Below are the code and all the weights of a small trained network. Each question names an input and a target symbol and asks about switching units off, where a switched-off unit gives its printed mean instead of its output.

import numpy as np


def w(rows, s, z=0):
    codes = np.array(rows[::2]) - 128.0
    scale = np.full(codes.shape[1], s)
    scale[-1] = z or s
    return codes * scale


def f(y):
    return np.maximum(y, 0)


def softmax(a):
    e = np.exp(a - a.max(-1, keepdims=True))
    return e / e.sum(-1, keepdims=True)


def log_softmax(a):
    a = a - a.max(-1, keepdims=True)
    return a - np.log(np.exp(a).sum(-1, keepdims=True))


def net(x, mask):
    ids = ['αδζθξπσφψω'.index(c) for c in x.split()]
    T = len(ids)
    res = E[ids] + P[:T]
    u = 0
    for l in range(2):
        q, k, v = (res @ M[l].T for M in (Q, K, V))
        z = softmax(np.where(np.tri(T) > 0, q @ k.T / 3**0.5, -1e9)) @ v
        res = res + np.where(mask[u], z, O[l][:, -1]) @ O[l][:, :-1]
        u += 1
        y = f(res @ A[l][:, :-1].T + A[l][:, -1])
        res = res + np.where(mask[u : u + 12], y, B[l][:, -1]) @ B[l][:, :-1]
        u += 12
    return log_softmax(res[-1] @ U[:, :-1].T + U[:, -1])


Q, K, V, O, A, B = {}, {}, {}, {}, {}, {}
E = w([
[73,200,125,26,107,98],'α',
[149,58,209,145,111,122],'δ',
[254,138,209,72,162,145],'ζ',
[20,58,183,140,107,66],'θ',
[30,95,100,218,159,203],'ξ',
[198,84,189,196,163,216],'π',
[12,128,146,58,81,45],'σ',
[88,173,126,197,208,251],'φ',
[149,251,110,37,149,184],'ψ',
[182,197,135,113,166,233],'ω',
],0.004)
P = w([
[120,155,195,111,134,153],'0',
[106,129,151,114,47,192],'1',
[169,129,61,175,125,77],'2',
[110,88,91,72,127,170],'3',
[150,176,132,210,120,70],'4',
[103,68,84,43,150,174],'5',
[144,209,136,253,106,63],'6',
[102,62,98,29,238,151],'7',
[96,174,144,230,143,107],'8',
],0.0059)
Q[0] = w([
[182,183,55,233,105,18],'0.h1',
[84,151,167,172,125,142],'0.h1',
[148,34,4,65,158,135],'0.h1',
],0.029)
K[0] = w([
[115,66,120,47,70,220],'0.h1',
[149,138,130,105,201,117],'0.h1',
[162,184,121,175,4,137],'0.h1',
],0.03)
V[0] = w([
[38,193,56,163,160,183],'0.h1',
[220,118,152,207,180,201],'0.h1',
[207,250,112,39,150,127],'0.h1',
],0.017)
O[0] = w([
[118,114,101,113,1,170,129],'0.h1',
[147,230,122,179,103,97,254],'0.h1',
[227,110,156,63,99,56,32],'0.h1',
],0.015,0.0023)
A[0] = w([
[90,130,97,112,66,242,163],'0.n1',
[174,65,164,88,191,128,189],'0.n2',
[166,167,52,144,171,57,120],'0.n3',
[143,191,140,235,110,153,153],'0.n4',
[173,127,132,171,70,60,183],'0.n5',
[103,112,114,191,136,55,170],'0.n6',
[114,174,255,71,127,203,164],'0.n7',
[160,115,79,125,88,85,136],'0.n8',
[142,71,108,130,74,147,105],'0.n9',
[66,115,91,178,135,171,115],'0.n10',
[30,140,146,98,187,205,254],'0.n11',
[180,46,116,66,131,161,127],'0.n12',
],0.0071,0.0023)
B[0] = w([
[66,40,82,139,17,82,210],'0.n1',
[13,157,101,138,156,27,173],'0.n2',
[173,154,137,211,129,30,185],'0.n3',
[28,242,90,86,77,55,254],'0.n4',
[221,195,93,61,119,166,188],'0.n5',
[148,213,121,129,151,128,174],'0.n6',
[96,125,248,149,103,109,158],'0.n7',
[216,133,127,90,113,182,155],'0.n8',
[83,167,84,65,133,102,161],'0.n9',
[254,85,143,100,98,76,218],'0.n10',
[193,4,225,249,167,70,245],'0.n11',
[34,89,70,19,133,107,173],'0.n12',
],0.0078,0.008)
Q[1] = w([
[123,133,82,136,155,254],'1.h1',
[134,130,98,135,145,192],'1.h1',
[123,130,115,141,135,195],'1.h1',
],0.019)
K[1] = w([
[170,108,3,155,177,152],'1.h1',
[128,119,50,139,156,138],'1.h1',
[142,119,71,144,140,130],'1.h1',
],0.013)
V[1] = w([
[65,6,115,128,135,99],'1.h1',
[156,91,50,34,22,68],'1.h1',
[72,116,131,159,22,188],'1.h1',
],0.011)
O[1] = w([
[144,83,62,154,162,8,5],'1.h1',
[104,110,243,59,55,11,135],'1.h1',
[156,97,83,160,1,113,3],'1.h1',
],0.0072,0.005)
A[1] = w([
[111,54,145,122,169,172,91],'1.n1',
[188,142,106,154,81,172,248],'1.n2',
[145,111,107,128,118,125,29],'1.n3',
[89,141,48,54,110,140,156],'1.n4',
[222,113,110,107,129,85,33],'1.n5',
[153,135,160,118,148,190,107],'1.n6',
[35,123,89,124,147,232,76],'1.n7',
[108,254,94,101,115,90,253],'1.n8',
[134,122,102,156,31,140,185],'1.n9',
[133,120,167,134,62,185,223],'1.n10',
[164,130,51,166,111,89,83],'1.n11',
[113,170,195,121,73,91,83],'1.n12',
],0.0081,0.0019)
B[1] = w([
[219,109,88,99,141,33,169],'1.n1',
[179,80,144,146,69,100,175],'1.n2',
[128,149,163,91,148,110,146],'1.n3',
[82,90,123,71,198,211,167],'1.n4',
[137,152,217,137,96,199,193],'1.n5',
[139,195,181,142,142,48,201],'1.n6',
[104,231,100,136,16,41,229],'1.n7',
[227,2,31,167,132,136,249],'1.n8',
[70,94,149,243,179,186,191],'1.n9',
[205,61,162,55,121,126,203],'1.n10',
[101,178,226,136,148,201,215],'1.n11',
[72,190,29,115,185,191,248],'1.n12',
],0.0089,0.02)
U = w([
[47,131,94,86,148,133,111],'α',
[80,235,190,181,182,110,3],'δ',
[164,79,145,176,233,191,208],'ζ',
[189,21,173,180,130,69,155],'θ',
[43,136,144,198,76,148,98],'ξ',
[144,162,4,196,135,125,224],'π',
[104,55,77,135,98,18,118],'σ',
[121,32,60,142,80,182,99],'φ',
[146,108,151,78,154,223,129],'ψ',
[214,156,152,134,28,142,165],'ω',
],0.0028,0.0012)

Each question gives the input, a string of symbols that net reads in full, and the target symbol t.
The units are the heads (3 rows each of Q, K, V and O) and the neurons (one row each of A and B). Each row of codes is followed by its name. A weight is (code - 128) times the scale printed after its matrix; where a second scale follows, it is the last column's (O, A, B and U).
mask holds one flag per unit, layer by layer, with each layer's heads first. A switched-off unit (its flag False) gives its mean, the last column of its rows in O or B, instead of its output. The means were averaged over made-up inputs and are rounded, as every weight is.
A unit's drop is (log p(t) with every unit on - log p(t) with that unit switched off) / (log p(t) with every unit on - log p(t) with every unit switched off).
The circuit of an input: a set's keep is (log p(t) with only the set's units on - log p(t) with every unit switched off) / (log p(t) with every unit on - log p(t) with every unit switched off). Starting from the 12 units with the biggest drops (on a tie, the unit counted first), units are removed one at a time, each time the one whose removal leaves the highest keep (on an exact tie, the one counted first), for as long as the keep stays at least 0.8.
units of the circuit, in order: the units of the circuit, biggest drop first
most important unit: the unit with the biggest drop
k most important neurons: the k neurons with the biggest drops, biggest first
k most important neurons of layer l: the k neurons of layer l with the biggest drops, biggest first
input π θ δ π ξ δ π θ, target ω: most important unit => 1.h1
input ζ θ π ζ θ θ δ π φ, target δ: units of the circuit, in order => [1.h1; 0.h1]
input σ θ ω α π δ π, target δ: units of the circuit, in order => [0.h1; 1.n8]
input σ δ π θ, target θ: units of the circuit, in order => [1.h1; 0.h1; 1.n7]
input π ζ θ α ψ φ, target ω: 2 most important neurons => [0.n1; 0.n4]
input ψ θ σ θ ω δ π, target δ: units of the circuit, in order => [0.h1; 1.h1; 1.n12]
input α θ π θ δ δ π ω, target σ: units of the circuit, in order => [1.h1; 0.h1]
input α ψ δ α π ω, target π: units of the circuit, in order => [0.h1; 1.n8; 0.n4]
input δ ω φ δ, target π: 2 most important neurons => [0.n1; 0.n7]
input ζ δ ψ α π δ, target π: 2 most important neurons => [1.n8; 0.n4]
input ζ δ α π δ, target δ: 4 most important neurons => [0.n1; 1.n6; 0.n5; 0.n3]
input θ φ θ π, target θ: units of the circuit, in order => [0.h1; 1.n12; 0.n11]
input δ α π, target α: 2 most important neurons => [1.n4; 1.n8]
input π φ α π ζ ξ, target ω: 2 most important neurons of layer 0 => [0.n11; 0.n1]
input α δ π ξ θ, target ξ: units of the circuit, in order => [0.h1; 1.n8]
input φ π θ, target φ: 2 most important neurons of layer 1 => [1.n8; 1.n7]
input δ ω π π θ δ ψ ζ θ, target ζ: most important neuron of layer 0 => [0.n3]
input θ π δ ψ π θ, target ζ: 2 most important neurons of layer 1 => [1.n11; 1.n7]
input ξ ζ π φ, target ξ: 4 most important neurons => [0.n1; 1.n9; 1.n11; 1.n5]
input π ψ φ π θ α ξ δ, target ξ: 3 most important neurons of layer 1 => [1.n9; 1.n8; 1.n7]
input π π δ δ σ θ φ ξ, target φ: 2 most important neurons => [0.n11; 1.n4]
input θ π π δ σ, target δ: 2 most important neurons of layer 1 => [1.n8; 1.n11]
input ξ π ξ, target ξ: 3 most important neurons of layer 1 => [1.n11; 1.n9; 1.n5]
input ψ θ π δ ω ψ ψ ξ δ, target α: most important unit => 0.h1
input θ θ π δ θ π ξ θ ω, target ζ: units of the circuit, in order => [0.n11; 0.h1; 1.n7]
input π π φ π ξ σ, target ω: 2 most important neurons of layer 1 => [1.n10; 1.n7]
input ζ θ ω π ζ ζ, target δ: most important neuron of layer 0 => [0.n4]
input θ ψ δ ψ ψ π π, target ζ: 2 most important neurons of layer 0 => [0.n11; 0.n7]
input ζ θ π θ δ ω π θ, target π: units of the circuit, in order => [1.n8; 0.h1; 0.n4]
